Below are the code and all the weights of a small trained network. Each question names an input and a target symbol and asks about switching units off, where a switched-off unit gives its printed mean instead of its output.

import numpy as np


def w(rows, s, z=0):
    codes = np.array(rows[::2]) - 128.0
    scale = np.full(codes.shape[1], s)
    scale[-1] = z or s
    return codes * scale


def norm(h):
    return h / np.sqrt((h * h).mean(-1, keepdims=True) + 1e-5)


def f(y):
    return np.maximum(y, 0)


def softmax(a):
    e = np.exp(a - a.max(-1, keepdims=True))
    return e / e.sum(-1, keepdims=True)


def log_softmax(a):
    a = a - a.max(-1, keepdims=True)
    return a - np.log(np.exp(a).sum(-1, keepdims=True))


def net(x, mask):
    ids = ['αβδζηθλξπτφψω'.index(c) for c in x.split()]
    T = len(ids)
    res = E[ids] + P[:T]
    r = norm(res)
    for j in range(2):
        rows = slice(2 * j, 2 * j + 2)
        q, k, v = (r @ M[0][rows].T for M in (Q, K, V))
        z = softmax(np.where(np.tri(T) > 0, q @ k.T / 2**0.5, -1e9)) @ v
        o = O[0][rows]
        res = res + np.where(mask[j], z, o[:, -1]) @ o[:, :-1]
    y = f(norm(res) @ A[0][:, :-1].T + A[0][:, -1])
    res = res + np.where(mask[2:6], y, B[0][:, -1]) @ B[0][:, :-1]
    return log_softmax(norm(res)[-1] @ U[:, :-1].T + U[:, -1])


Q, K, V, O, A, B = {}, {}, {}, {}, {}, {}
E = w([
[134,119,129,124,125,129,140],'α',
[126,109,132,124,143,120,145],'β',
[45,167,56,140,145,224,127],'δ',
[133,131,141,123,111,141,134],'ζ',
[136,122,128,120,139,123,133],'η',
[139,133,138,126,135,119,135],'θ',
[123,125,127,112,149,124,117],'λ',
[130,123,117,109,125,142,116],'ξ',
[133,134,152,131,128,119,145],'π',
[100,175,254,76,168,196,81],'τ',
[135,142,137,118,122,133,120],'φ',
[223,73,80,148,49,59,91],'ψ',
[118,34,164,94,108,187,171],'ω',
],0.033)
P = w([
[177,116,162,117,135,123,97],'0',
[162,120,158,108,111,117,117],'1',
[178,127,167,76,142,171,102],'2',
[77,114,85,236,104,117,105],'3',
[149,160,92,165,189,222,132],'4',
[101,139,129,66,71,58,125],'5',
[152,158,138,48,148,160,155],'6',
[155,87,142,248,138,157,46],'7',
[163,151,75,161,159,196,177],'8',
[134,143,143,56,135,103,129],'9',
],0.019)
Q[0] = w([
[94,176,125,113,170,173,176],'h1',
[149,141,62,220,152,141,131],'h1',
[117,177,105,126,177,186,179],'h2',
[71,149,70,255,141,158,121],'h2',
],0.019)
K[0] = w([
[139,151,167,93,211,229,156],'h1',
[102,177,101,6,90,91,204],'h1',
[155,167,122,55,168,191,196],'h2',
[82,173,112,23,89,68,187],'h2',
],0.015)
V[0] = w([
[98,120,224,173,90,155,233],'h1',
[100,77,133,146,250,64,155],'h1',
[61,218,210,116,182,117,75],'h2',
[68,30,152,96,160,194,145],'h2',
],0.013)
O[0] = w([
[151,142,213,73,188,180,15,87],'h1',
[95,161,137,252,101,188,92,2],'h1',
[26,187,187,93,91,70,85,199],'h2',
[156,86,159,181,86,94,54,83],'h2',
],0.015,0.0032)
A[0] = w([
[129,132,104,165,108,179,179,24],'n1',
[156,1,160,116,108,179,142,5],'n2',
[147,93,161,91,52,68,84,100],'n3',
[53,197,100,121,146,203,165,52],'n4',
],0.02,0.015)
B[0] = w([
[127,147,169,151,214,115,124,143],'n1',
[3,78,153,149,129,93,179,153],'n2',
[132,126,105,155,156,117,126,189],'n3',
[96,93,82,118,150,147,81,254],'n4',
],0.031,0.0088)
U = w([
[124,198,144,179,222,158,166,116],'α',
[205,137,154,154,42,169,92,254],'β',
[92,224,108,169,64,125,138,189],'δ',
[214,51,81,115,21,92,127,177],'ζ',
[68,234,104,57,162,92,193,75],'η',
[98,162,145,131,120,10,43,56],'θ',
[70,64,198,117,120,160,187,125],'λ',
[227,57,155,54,185,88,82,37],'ξ',
[88,126,44,112,145,169,77,119],'π',
[163,20,182,143,121,69,60,74],'τ',
[156,143,70,173,178,15,76,25],'φ',
[124,190,226,79,110,195,107,202],'ψ',
[168,142,121,122,168,246,214,148],'ω',
],0.012,0.0082)

Each question gives the input, a string of symbols that net reads in full, and the target symbol t.
The units are the heads (2 rows each of Q, K, V and O) and the neurons (one row each of A and B). Each row of codes is followed by its name. A weight is (code - 128) times the scale printed after its matrix; where a second scale follows, it is the last column's (O, A, B and U).
mask holds one flag per unit, heads first, then neurons. A switched-off unit (its flag False) gives its mean, the last column of its rows in O or B, instead of its output. The means were averaged over made-up inputs and are rounded, as every weight is.
A unit's drop is (log p(t) with every unit on - log p(t) with that unit switched off) / (log p(t) with every unit on - log p(t) with every unit switched off).
The circuit of an input: a set's keep is (log p(t) with only the set's units on - log p(t) with every unit switched off) / (log p(t) with every unit on - log p(t) with every unit switched off). Starting from all 6 units, units are removed one at a time, each time the one whose removal leaves the highest keep (on an exact tie, the one counted first), for as long as the keep stays at least 0.8.
units of the circuit, in order: the units of the circuit, biggest drop first
most important unit: the unit with the biggest drop
heads that matter: for each layer, one digit per head in row order, 1 if its drop is at least 0.15 and else 0, layers parted by /
input θ θ ψ θ θ φ λ θ φ, target δ: most important unit	h2
input ξ τ ξ λ ζ θ ω φ ψ φ, target η: heads that matter	01
input φ η ζ θ, target α: units of the circuit, in order	h2, n1, n4
input π ζ φ ψ ξ, target η: heads that matter	11
input θ ζ π α λ θ φ, target δ: heads that matter	11
input θ θ θ ζ θ ζ, target ξ: units of the circuit, in order	h1, h2
input θ φ π, target π: units of the circuit, in order	h2, h1, n4
input θ φ π θ β θ λ, target β: units of the circuit, in order	h1, h2, n4
input φ δ θ θ θ θ π π, target π: units of the circuit, in order	h2, n4
input ζ φ ω θ θ φ, target π: units of the circuit, in order	h1, h2
input φ β ω π θ η θ π φ ξ, target ψ: heads that matter	10
input ζ ζ δ η, target ξ: heads that matter	10
input α τ α θ τ ξ β ξ ξ, target β: heads that matter	11
input φ φ β φ δ ξ θ β θ φ, target β: most important unit	h1
input η θ β, target α: heads that matter	10
input η α β β η θ φ, target α: heads that matter	11
input θ ζ θ δ θ θ, target φ: heads that matter	00
input α φ θ θ π η θ, target ψ: heads that matter	10
input ζ θ θ θ δ η ξ, target φ: heads that matter	01
input φ ζ ζ, target η: heads that matter	11
input ξ ζ θ ζ ζ π π ψ θ π, target ω: heads that matter	01
input θ θ ω φ λ, target τ: most important unit	h2
input ξ φ ψ π τ β ζ η ζ φ, target α: units of the circuit, in order	h2, h1, n1
input η φ θ θ φ ξ θ ξ, target ζ: units of the circuit, in order	h1, n4
input φ π λ ξ λ θ η θ π, target α: units of the circuit, in order	n1, h2, n4
input θ φ α ψ θ π θ η θ η, target α: units of the circuit, in order	h2, h1, n1
